Below are the code and all the weights of a small trained network. Each question names an input and a class and asks about switching units off, where a switched-off unit gives its printed mean instead of its output.

import numpy as np


def w(rows, s, z=0):
    codes = np.array(rows[::2]) - 128.0
    scale = np.full(codes.shape[1], s)
    scale[-1] = z or s
    return codes * scale


def norm(h):
    return h / np.sqrt((h * h).mean(-1, keepdims=True) + 1e-5)


def f(y):
    return np.maximum(y, 0)


def log_softmax(a):
    a = a - a.max(-1, keepdims=True)
    return a - np.log(np.exp(a).sum(-1, keepdims=True))


def net(x, mask):
    res = np.array(x, float).reshape(1, 7) / 4 @ E
    u = 0
    for l in range(4):
        y = f(norm(res) @ A[l][:, :-1].T + A[l][:, -1])
        res = res + np.where(mask[u : u + 7], y, B[l][:, -1]) @ B[l][:, :-1]
        u += 7
    return log_softmax(norm(res)[-1] @ U[:, :-1].T + U[:, -1])


A, B = {}, {}
E = w([
[99,188,109,240,89,225,36,134],'x0',
[109,64,215,92,100,205,100,111],'x1',
[87,143,1,64,171,103,46,67],'x2',
[1,55,130,182,94,52,180,100],'x3',
[134,135,109,76,55,145,17,254],'x4',
[113,169,147,115,198,244,155,167],'x5',
[170,171,217,65,22,124,87,39],'x6',
],0.0071)
A[0] = w([
[143,183,32,150,57,92,60,198,78],'L0N1',
[137,110,68,70,227,195,104,139,1],'L0N2',
[129,216,102,180,154,226,58,102,131],'L0N3',
[121,224,94,167,162,254,39,116,116],'L0N4',
[190,107,102,58,90,107,73,136,86],'L0N5',
[39,108,92,231,211,211,210,158,110],'L0N6',
[169,159,246,144,166,167,126,171,235],'L0N7',
],0.009,0.0022)
B[0] = w([
[136,184,128,140,198,75,61,170,218],'L0N1',
[175,110,193,94,147,75,114,99,188],'L0N2',
[116,170,92,47,95,111,203,223,235],'L0N3',
[64,165,1,34,155,95,97,190,254],'L0N4',
[84,127,84,128,210,145,114,142,196],'L0N5',
[67,180,149,134,211,103,81,165,236],'L0N6',
[206,67,99,117,81,185,172,86,233],'L0N7',
],0.0096,0.0071)
A[1] = w([
[124,123,141,114,119,210,71,254,157],'L1N1',
[26,88,80,140,83,115,24,96,114],'L1N2',
[244,188,50,110,57,191,202,133,157],'L1N3',
[186,182,154,164,92,80,1,243,108],'L1N4',
[141,104,98,92,61,172,93,159,85],'L1N5',
[153,188,101,186,150,166,128,166,82],'L1N6',
[70,106,176,247,188,70,93,83,4],'L1N7',
],0.0086,0.0038)
B[1] = w([
[73,66,105,13,85,116,221,182,255],'L1N1',
[94,106,223,163,78,232,184,52,202],'L1N2',
[96,36,121,210,38,161,164,125,230],'L1N3',
[14,107,93,121,210,116,138,214,235],'L1N4',
[140,57,122,168,63,121,10,153,179],'L1N5',
[28,223,84,51,182,83,104,128,163],'L1N6',
[118,215,42,199,160,254,22,115,181],'L1N7',
],0.0071,0.0069)
A[2] = w([
[126,127,106,84,154,199,171,251,110],'L2N1',
[127,111,177,117,136,158,168,109,4],'L2N2',
[230,25,205,147,85,143,165,34,63],'L2N3',
[154,191,184,162,82,146,101,156,50],'L2N4',
[70,185,108,97,136,46,141,207,110],'L2N5',
[156,104,102,121,101,36,2,182,119],'L2N6',
[120,157,44,100,182,15,126,57,29],'L2N7',
],0.0066,0.0023)
B[2] = w([
[101,77,97,97,89,62,215,84,252],'L2N1',
[130,171,125,144,121,101,112,125,138],'L2N2',
[201,255,188,154,172,84,151,57,186],'L2N3',
[195,106,167,88,133,187,216,138,132],'L2N4',
[123,119,153,102,181,131,134,31,253],'L2N5',
[23,111,106,84,149,126,104,73,184],'L2N6',
[138,92,82,48,170,80,86,163,201],'L2N7',
],0.0068,0.007)
A[3] = w([
[126,74,166,152,114,99,95,130,38],'L3N1',
[134,180,89,104,104,110,49,188,2],'L3N2',
[112,120,80,173,186,141,176,137,74],'L3N3',
[175,183,9,195,92,122,115,73,87],'L3N4',
[150,207,112,2,157,61,51,165,101],'L3N5',
[141,87,82,94,178,187,163,230,2],'L3N6',
[192,99,46,92,187,97,120,36,205],'L3N7',
],0.0093,0.0022)
B[3] = w([
[129,124,44,168,160,163,206,119,135],'L3N1',
[72,121,211,150,158,60,198,98,166],'L3N2',
[91,91,100,119,158,90,80,116,169],'L3N3',
[102,2,146,83,123,101,240,156,147],'L3N4',
[74,98,89,49,200,24,172,182,254],'L3N5',
[151,80,204,105,135,57,150,200,206],'L3N6',
[116,130,138,25,184,77,211,110,212],'L3N7',
],0.0083,0.0096)
U = w([
[151,211,93,92,56,139,69,99,55],'0',
[91,119,109,47,223,82,163,180,184],'1',
[255,156,74,158,120,140,14,140,3],'2',
[176,74,129,107,5,195,134,183,120],'3',
[92,174,118,253,180,168,59,107,112],'4',
[245,136,210,129,99,148,166,34,149],'5',
],0.014,0.0068)

Each question gives the input, the list of numbers given to net, and the class t.
The units are the neurons (one row each of A and B). Each row of codes is followed by its name. A weight is (code - 128) times the scale printed after its matrix; where a second scale follows, it is the last column's (A, B and U).
mask holds one flag per neuron, layer by layer. A switched-off neuron (its flag False) gives its mean, the last column of its row in B, instead of its output. The means were averaged over made-up inputs and are rounded, as every weight is.
A unit's drop is (log p(t) with every unit on - log p(t) with that unit switched off) / (log p(t) with every unit on - log p(t) with every unit switched off).
most important unit: the unit with the biggest drop
k most important neurons: the k neurons with the biggest drops, biggest first
top k neurons in layer l: the k neurons of layer l with the biggest drops, biggest first
drop of u: that unit's drop, to one decimal
input [-2,-8,-8,7,-2,2,3], class 4: most important neuron : (L0N4)
input [0,-3,-8,-5,-8,1,-2], class 5: 2 most important neurons : (L0N4; L0N7)
input [-3,-3,-4,7,-4,4,3], class 4: 2 most important neurons : (L0N4; L0N3)
input [-8,8,-2,-7,1,5,-6], class 5: 2 most important neurons : (L0N7; L0N4)
input [4,-4,-1,4,-3,-2,5], class 3: 2 most important neurons : (L1N7; L3N4)
input [3,3,5,8,2,-7,5], class 4: 2 most important neurons : (L1N2; L0N7)
input [0,2,-6,8,-2,4,-2], class 4: top 2 neurons in layer 0 : (L0N3; L0N4)
input [-3,8,7,6,6,1,7], class 5: 3 most important neurons : (L1N2; L0N4; L0N3)
input [4,4,-4,-3,4,8,5], class 3: 2 most important neurons : (L0N7; L1N3)
input [2,-1,6,6,1,0,4], class 4: 2 most important neurons : (L1N2; L0N4)
input [0,7,-5,-8,-4,-1,-3], class 5: 2 most important neurons : (L0N7; L2N3)
input [3,0,3,8,0,-2,3], class 4: top 2 neurons in layer 0 : (L0N7; L0N3)
input [4,0,1,8,-4,1,-3], class 4: drop of L1N3 : 0.0
input [0,5,-7,-8,5,3,5], class 3: drop of L0N7 : 0.1
input [-6,6,-3,-3,8,4,-3], class 3: most important unit : L0N7
input [3,-1,6,8,2,-1,6], class 4: drop of L1N2 : 0.5
